Below is a small trained network, with its code and all its weights. Each question gives an input and a target symbol and asks what happens when units are switched off, that is, made to give their printed mean instead of their output.

import numpy as np


def w(rows, s, z=0):
    codes = np.array(rows[::2]) - 128.0
    scale = np.full(codes.shape[1], s)
    scale[-1] = z or s
    return codes * scale


def f(y):
    return np.maximum(y, 0)


def softmax(a):
    e = np.exp(a - a.max(-1, keepdims=True))
    return e / e.sum(-1, keepdims=True)


def log_softmax(a):
    a = a - a.max(-1, keepdims=True)
    return a - np.log(np.exp(a).sum(-1, keepdims=True))


def net(x, mask):
    ids = ['αγηλμπστω'.index(c) for c in x.split()]
    T = len(ids)
    res = E[ids] + P[:T]
    q, k, v = (res @ M[0].T for M in (Q, K, V))
    z = softmax(np.where(np.tri(T) > 0, q @ k.T / 4**0.5, -1e9)) @ v
    res = res + np.where(mask[0], z, O[0][:, -1]) @ O[0][:, :-1]
    y = f(res @ A[0][:, :-1].T + A[0][:, -1])
    res = res + np.where(mask[1:17], y, B[0][:, -1]) @ B[0][:, :-1]
    return log_softmax(res[-1] @ U[:, :-1].T + U[:, -1])


Q, K, V, O, A, B = {}, {}, {}, {}, {}, {}
E = w([
[194,157,179,103,155],'α',
[207,114,7,254,216],'γ',
[237,186,147,90,174],'η',
[180,240,148,111,168],'λ',
[43,142,148,85,144],'μ',
[142,78,74,64,104],'π',
[76,146,64,119,136],'σ',
[138,83,53,96,185],'τ',
[117,229,108,30,78],'ω',
],0.014)
P = w([
[135,68,169,243,132],'0',
[140,41,232,101,122],'1',
[115,95,187,117,138],'2',
[116,89,163,81,146],'3',
[103,105,130,74,164],'4',
[86,117,103,63,178],'5',
[88,96,77,25,189],'6',
[68,116,50,27,204],'7',
[63,108,19,1,215],'8',
],0.0083)
Q[0] = w([
[249,238,124,31,124],'h1',
[143,51,103,164,28],'h1',
[70,118,144,36,135],'h1',
[105,100,96,118,149],'h1',
],0.011)
K[0] = w([
[103,168,7,8,134],'h1',
[171,163,169,133,102],'h1',
[109,149,171,119,158],'h1',
[131,97,106,111,108],'h1',
],0.017)
V[0] = w([
[59,6,43,121,17],'h1',
[125,63,149,139,139],'h1',
[29,133,175,119,208],'h1',
[90,181,138,151,76],'h1',
],0.014)
O[0] = w([
[248,31,234,44,112,83],'h1',
[177,85,86,126,192,131],'h1',
[106,167,180,248,211,253],'h1',
[69,158,237,126,154,59],'h1',
],0.011,0.0057)
A[0] = w([
[95,93,41,41,115,99],'n1',
[95,186,155,77,105,97],'n2',
[46,66,111,58,128,105],'n3',
[227,200,152,113,121,118],'n4',
[54,111,155,69,137,253],'n5',
[170,200,197,91,92,4],'n6',
[49,54,130,185,127,248],'n7',
[10,55,91,70,118,159],'n8',
[66,154,150,84,149,100],'n9',
[141,177,109,99,100,58],'n10',
[170,120,113,174,98,80],'n11',
[124,44,101,208,112,86],'n12',
[126,81,162,96,79,137],'n13',
[129,91,74,182,119,139],'n14',
[141,176,168,120,102,55],'n15',
[177,160,136,171,168,98],'n16',
],0.012,0.0034)
B[0] = w([
[68,157,108,144,206,241],'n1',
[145,157,55,149,88,192],'n2',
[179,71,160,200,85,170],'n3',
[122,166,115,117,37,187],'n4',
[111,96,71,114,175,215],'n5',
[75,66,193,31,137,177],'n6',
[252,109,114,78,130,255],'n7',
[203,104,200,136,67,211],'n8',
[60,117,103,119,141,234],'n9',
[175,174,149,118,153,160],'n10',
[102,128,155,174,101,163],'n11',
[212,118,128,101,67,203],'n12',
[173,178,105,148,179,155],'n13',
[133,103,193,79,150,245],'n14',
[96,82,146,83,136,157],'n15',
[80,99,142,194,99,236],'n16',
],0.017,0.0085)
U = w([
[201,40,106,175,100,176],'α',
[124,76,88,172,216,186],'γ',
[119,221,190,140,187,58],'η',
[130,202,71,175,118,182],'λ',
[87,145,150,254,115,166],'μ',
[147,180,169,106,108,5],'π',
[99,113,220,150,100,14],'σ',
[141,99,71,201,2,109],'τ',
[81,111,92,107,96,87],'ω',
],0.0078,0.003)

Each question gives the input, a string of symbols that net reads in full, and the target symbol t.
The units are the heads (4 rows each of Q, K, V and O) and the neurons (one row each of A and B). Each row of codes is followed by its name. A weight is (code - 128) times the scale printed after its matrix; where a second scale follows, it is the last column's (O, A, B and U).
mask holds one flag per unit, heads first, then neurons. A switched-off unit (its flag False) gives its mean, the last column of its rows in O or B, instead of its output. The means were averaged over made-up inputs and are rounded, as every weight is.
A unit's drop is (log p(t) with every unit on - log p(t) with that unit switched off) / (log p(t) with every unit on - log p(t) with every unit switched off).
The circuit of an input: a set's keep is (log p(t) with only the set's units on - log p(t) with every unit switched off) / (log p(t) with every unit on - log p(t) with every unit switched off). Starting from the 12 units with the biggest drops (on a tie, the unit counted first), units are removed one at a time, each time the one whose removal leaves the highest keep (on an exact tie, the one counted first), for as long as the keep stays at least 0.8.
circuit, biggest first: the units of the circuit, biggest drop first
most important unit: the unit with the biggest drop
top k neurons: the k neurons with the biggest drops, biggest first
drop of u: that unit's drop, to one decimal
input λ γ λ μ μ σ, target α: circuit, biggest first -> n7, n1, h1
input σ π τ γ σ τ γ σ μ, target α: most important unit -> n1
input σ μ η π η ω α σ α, target σ: circuit, biggest first -> h1, n6
input μ η γ σ, target α: circuit, biggest first -> n7, n8, n1
input α μ ω λ α α λ, target λ: circuit, biggest first -> h1, n2
input μ μ μ π η, target π: circuit, biggest first -> h1, n4, n13, n6
input μ μ γ τ μ σ μ η, target σ: circuit, biggest first -> h1, n6, n16
input γ α λ μ τ μ μ η, target μ: circuit, biggest first -> h1, n16, n7
input μ π ω, target ω: circuit, biggest first -> h1, n6, n2, n9
input σ σ γ μ μ μ α, target μ: circuit, biggest first -> h1, n16
input λ η μ η, target μ: circuit, biggest first -> h1, n16
input α σ τ α, target τ: top 4 neurons -> n4, n14, n1, n7
input μ η λ α η, target λ: top 2 neurons -> n2, n6
input μ μ γ γ η, target η: top 2 neurons -> n14, n10
input σ λ γ η γ α, target η: top neuron -> n5
input λ π η, target π: drop of n13 -> 0.4
input λ μ λ η γ μ σ γ λ, target σ: drop of n6 -> 0.3
input μ μ η τ τ μ μ γ λ, target μ: drop of n7 -> 0.1
